Below are the code and all the weights of a small trained network. Each question names an input and a class and asks about switching units off, where a switched-off unit gives its printed mean instead of its output.

import numpy as np


def w(rows, s, z=0):
    codes = np.array(rows[::2]) - 128.0
    scale = np.full(codes.shape[1], s)
    scale[-1] = z or s
    return codes * scale


def norm(h):
    return h / np.sqrt((h * h).mean(-1, keepdims=True) + 1e-5)


def f(y):
    return np.maximum(y, 0)


def log_softmax(a):
    a = a - a.max(-1, keepdims=True)
    return a - np.log(np.exp(a).sum(-1, keepdims=True))


def net(x, mask):
    res = np.array(x, float).reshape(1, 2) / 4 @ E
    u = 0
    for l in range(3):
        y = f(norm(res) @ A[l][:, :-1].T + A[l][:, -1])
        res = res + np.where(mask[u : u + 6], y, B[l][:, -1]) @ B[l][:, :-1]
        u += 6
    return log_softmax(norm(res)[-1] @ U[:, :-1].T + U[:, -1])


A, B = {}, {}
E = w([
[106,149,172,247,171,75,64],'x0',
[126,186,59,140,88,66,185],'x1',
],0.016)
A[0] = w([
[120,133,138,251,133,100,82,105],'0.n1',
[124,74,176,99,139,205,93,202],'0.n2',
[118,142,116,121,118,100,155,48],'0.n3',
[127,115,170,147,157,152,98,53],'0.n4',
[104,94,158,173,134,167,75,74],'0.n5',
[120,160,135,167,136,87,125,5],'0.n6',
],0.03,0.003)
B[0] = w([
[138,234,114,133,188,88,60,252],'0.n1',
[77,118,60,254,113,97,96,225],'0.n2',
[255,166,165,91,157,155,154,157],'0.n3',
[158,113,182,43,145,141,162,185],'0.n4',
[171,123,176,16,133,165,144,201],'0.n5',
[36,152,88,183,61,92,161,177],'0.n6',
],0.027,0.028)
A[1] = w([
[153,109,163,107,152,122,119,52],'1.n1',
[151,107,183,137,166,169,54,73],'1.n2',
[124,158,190,3,113,125,173,148],'1.n3',
[119,90,143,59,165,114,89,99],'1.n4',
[155,86,130,59,84,154,206,125],'1.n5',
[104,17,120,200,96,144,139,5],'1.n6',
],0.035,0.0029)
B[1] = w([
[118,193,82,96,131,102,88,161],'1.n1',
[98,137,152,81,188,143,217,172],'1.n2',
[173,89,146,120,134,187,166,251],'1.n3',
[140,140,210,109,123,170,151,171],'1.n4',
[110,70,102,75,128,98,102,198],'1.n5',
[165,90,137,255,111,210,59,220],'1.n6',
],0.038,0.023)
A[2] = w([
[220,128,119,218,50,196,40,147],'2.n1',
[61,54,91,200,124,118,108,121],'2.n2',
[133,10,95,44,109,159,148,93],'2.n3',
[179,153,165,109,163,87,69,151],'2.n4',
[20,144,95,130,193,109,120,3],'2.n5',
[11,197,132,252,95,67,103,77],'2.n6',
],0.029,0.003)
B[2] = w([
[144,97,171,201,154,223,85,254],'2.n1',
[180,76,124,137,155,158,108,194],'2.n2',
[189,136,83,97,117,5,15,236],'2.n3',
[103,6,134,151,97,163,181,193],'2.n4',
[153,96,76,172,84,125,217,159],'2.n5',
[28,144,104,132,189,61,120,253],'2.n6',
],0.031,0.024)
U = w([
[127,76,139,240,140,218,66,207],'0',
[195,96,88,49,117,61,63,199],'1',
[136,177,219,35,188,193,211,246],'2',
[5,196,78,166,162,45,169,200],'3',
[107,131,138,125,76,136,175,21],'4',
[92,141,130,111,86,146,153,3],'5',
[117,150,123,132,89,149,174,1],'6',
[86,139,139,110,48,143,158,11],'7',
],0.015,0.0064)

Each question gives the input, the list of numbers given to net, and the class t.
The units are the neurons (one row each of A and B). Each row of codes is followed by its name. A weight is (code - 128) times the scale printed after its matrix; where a second scale follows, it is the last column's (A, B and U).
mask holds one flag per neuron, layer by layer. A switched-off neuron (its flag False) gives its mean, the last column of its row in B, instead of its output. The means were averaged over made-up inputs and are rounded, as every weight is.
A unit's drop is (log p(t) with every unit on - log p(t) with that unit switched off) / (log p(t) with every unit on - log p(t) with every unit switched off).
unit that matters most: the unit with the biggest drop
top k neurons: the k neurons with the biggest drops, biggest first
top k neurons in layer l: the k neurons of layer l with the biggest drops, biggest first
drop of u: that unit's drop, to one decimal
input [1,-8], class 2: top 4 neurons : [0.n5; 0.n4; 0.n6; 1.n2]
input [4,0], class 2: top 2 neurons in layer 0 : [0.n2; 0.n5]
input [7,1], class 3: top 3 neurons : [0.n1; 0.n6; 1.n6]
input [-2,8], class 1: top 2 neurons : [0.n2; 0.n1]
input [1,-7], class 2: top 2 neurons : [0.n5; 0.n4]
input [2,8], class 3: top 2 neurons : [0.n5; 0.n4]
input [4,1], class 3: top 2 neurons in layer 0 : [0.n1; 0.n6]
input [-1,3], class 1: top 3 neurons : [0.n2; 0.n1; 1.n6]
input [1,0], class 2: top 3 neurons in layer 0 : [0.n2; 0.n5; 0.n1]
input [7,2], class 3: unit that matters most : 0.n6
input [4,-2], class 2: drop of 0.n5 : 0.2
input [-1,1], class 1: drop of 0.n2 : 1.9
input [2,1], class 3: drop of 1.n3 : 0.0
input [1,-1], class 2: drop of 0.n5 : 0.8
